Below are the code and all the weights of a small trained network. Each question names an input and a class and asks about switching units off, where a switched-off unit gives its printed mean instead of its output.

import numpy as np


def w(rows, s, z=0):
    codes = np.array(rows[::2]) - 128.0
    scale = np.full(codes.shape[1], s)
    scale[-1] = z or s
    return codes * scale


def norm(h):
    return h / np.sqrt((h * h).mean(-1, keepdims=True) + 1e-5)


def f(y):
    return np.maximum(y, 0)


def log_softmax(a):
    a = a - a.max(-1, keepdims=True)
    return a - np.log(np.exp(a).sum(-1, keepdims=True))


def net(x, mask):
    res = np.array(x, float).reshape(1, 5) / 4 @ E
    u = 0
    for l in range(2):
        y = f(norm(res) @ A[l][:, :-1].T + A[l][:, -1])
        res = res + np.where(mask[u : u + 6], y, B[l][:, -1]) @ B[l][:, :-1]
        u += 6
    return log_softmax(norm(res)[-1] @ U[:, :-1].T + U[:, -1])


A, B = {}, {}
E = w([
[105,95,133,172,40,145,165,181,22,124,140],'x0',
[182,194,147,36,214,166,254,185,92,202,159],'x1',
[90,204,138,77,91,106,135,98,105,98,141],'x2',
[134,71,37,66,113,110,151,106,122,127,139],'x3',
[204,220,27,201,101,96,145,118,115,135,71],'x4',
],0.0083)
A[0] = w([
[94,42,2,30,120,97,197,78,122,154,106,1],'0.n1',
[94,78,133,160,32,147,184,153,46,117,102,11],'0.n2',
[21,241,139,43,57,100,159,38,103,64,128,3],'0.n3',
[138,216,251,173,170,150,107,189,126,149,96,202],'0.n4',
[178,14,112,201,173,154,132,175,177,181,112,23],'0.n5',
[160,144,100,96,159,96,83,90,250,112,178,145],'0.n6',
],0.0079,0.0056)
B[0] = w([
[169,183,142,144,91,186,35,115,142,83,217,190],'0.n1',
[127,115,136,106,86,158,154,181,148,77,53,193],'0.n2',
[180,93,165,157,146,44,88,187,152,212,123,193],'0.n3',
[156,117,80,95,120,143,81,130,121,89,163,254],'0.n4',
[153,181,180,101,87,3,96,173,153,186,147,181],'0.n5',
[114,143,153,106,94,150,185,146,118,84,77,231],'0.n6',
],0.013,0.0074)
A[1] = w([
[95,93,120,177,93,96,52,73,163,96,113,50],'1.n1',
[145,194,28,197,86,118,123,135,134,148,72,76],'1.n2',
[29,111,148,188,83,107,121,92,172,137,50,30],'1.n3',
[138,158,136,99,200,101,103,35,252,111,100,65],'1.n4',
[152,131,145,171,168,167,41,138,118,85,125,1],'1.n5',
[36,64,169,94,115,134,106,148,158,131,168,111],'1.n6',
],0.011,0.005)
B[1] = w([
[219,177,99,44,185,165,150,183,69,172,197,252],'1.n1',
[52,84,194,140,184,128,113,41,159,127,130,254],'1.n2',
[122,139,98,51,167,135,222,162,140,166,148,212],'1.n3',
[92,41,122,227,46,136,143,187,33,127,131,218],'1.n4',
[157,169,95,120,80,168,110,101,189,121,136,181],'1.n5',
[106,170,104,214,165,103,140,6,149,134,72,241],'1.n6',
],0.012,0.0068)
U = w([
[149,146,74,48,202,169,197,137,98,177,181,133],'0',
[152,152,126,139,82,177,41,100,125,93,195,179],'1',
[146,122,176,150,129,7,106,157,119,215,138,169],'2',
[89,96,150,158,62,164,194,164,88,84,79,132],'3',
[83,131,148,161,224,137,137,11,135,142,117,158],'4',
[131,175,123,51,119,108,113,124,218,105,71,212],'5',
[73,137,93,114,148,123,115,137,158,140,113,2],'6',
],0.018,0.0058)

Each question gives the input, the list of numbers given to net, and the class t.
The units are the neurons (one row each of A and B). Each row of codes is followed by its name. A weight is (code - 128) times the scale printed after its matrix; where a second scale follows, it is the last column's (A, B and U).
mask holds one flag per neuron, layer by layer. A switched-off neuron (its flag False) gives its mean, the last column of its row in B, instead of its output. The means were averaged over made-up inputs and are rounded, as every weight is.
A unit's drop is (log p(t) with every unit on - log p(t) with that unit switched off) / (log p(t) with every unit on - log p(t) with every unit switched off).
The circuit of an input: a set's keep is (log p(t) with only the set's units on - log p(t) with every unit switched off) / (log p(t) with every unit on - log p(t) with every unit switched off). Starting from all 12 units, units are removed one at a time, each time the one whose removal leaves the highest keep (on an exact tie, the one counted first), for as long as the keep stays at least 0.8.
circuit, biggest first: the units of the circuit, biggest drop first
unit that matters most: the unit with the biggest drop
k most important neurons of layer l: the k neurons of layer l with the biggest drops, biggest first
drop when u is switched off: that unit's drop, to one decimal
input [8,-8,7,2,-4], class 0: most important neuron of layer 1 => (1.n3)
input [6,-1,-6,-4,-7], class 4: 2 most important neurons of layer 1 => (1.n6 1.n4)
input [6,-7,-6,-6,3], class 0: circuit, biggest first => (1.n1 1.n3)
input [-5,6,-6,6,-7], class 4: circuit, biggest first => (1.n1 1.n6)
input [-6,-7,6,6,0], class 0: 2 most important neurons of layer 1 => (1.n1 1.n3)
input [4,5,0,2,-7], class 4: 2 most important neurons of layer 1 => (1.n6 1.n1)
input [-7,-2,3,-7,-3], class 1: 2 most important neurons of layer 1 => (1.n5 1.n3)
input [5,-8,4,-2,-4], class 0: circuit, biggest first => (1.n1 1.n3)
input [4,-4,8,6,-8], class 2: 2 most important neurons of layer 0 => (0.n3 0.n4)
input [8,4,0,7,-3], class 3: 2 most important neurons of layer 0 => (0.n2 0.n4)
input [5,-8,7,5,3], class 0: 2 most important neurons of layer 1 => (1.n1 1.n3)
input [1,6,5,6,7], class 4: 2 most important neurons of layer 0 => (0.n4 0.n5)
input [-6,-8,-3,-6,8], class 0: 2 most important neurons of layer 1 => (1.n1 1.n3)
input [-6,2,3,4,7], class 4: circuit, biggest first => (1.n2)
input [5,1,7,8,8], class 1: 3 most important neurons of layer 0 => (0.n1 0.n5 0.n2)
input [-7,4,-6,0,0], class 3: 2 most important neurons of layer 1 => (1.n4 1.n1)
input [2,6,7,1,6], class 2: circuit, biggest first => (0.n3 1.n1)
input [-8,-7,-1,6,8], class 3: 2 most important neurons of layer 1 => (1.n4 1.n6)
input [-7,5,0,-6,3], class 3: 2 most important neurons of layer 1 => (1.n4 1.n1)
input [7,0,2,8,1], class 1: unit that matters most => 0.n1
input [-1,7,-1,-8,2], class 1: circuit, biggest first => (0.n4 1.n1)
input [5,-1,6,-4,6], class 2: drop when 0.n6 is switched off => 0.2
input [4,0,-2,3,-7], class 4: drop when 1.n6 is switched off => 1.3
input [-5,-2,-4,-8,6], class 1: drop when 0.n2 is switched off => 0.0
input [-1,-8,2,6,-1], class 0: drop when 1.n1 is switched off => 0.4
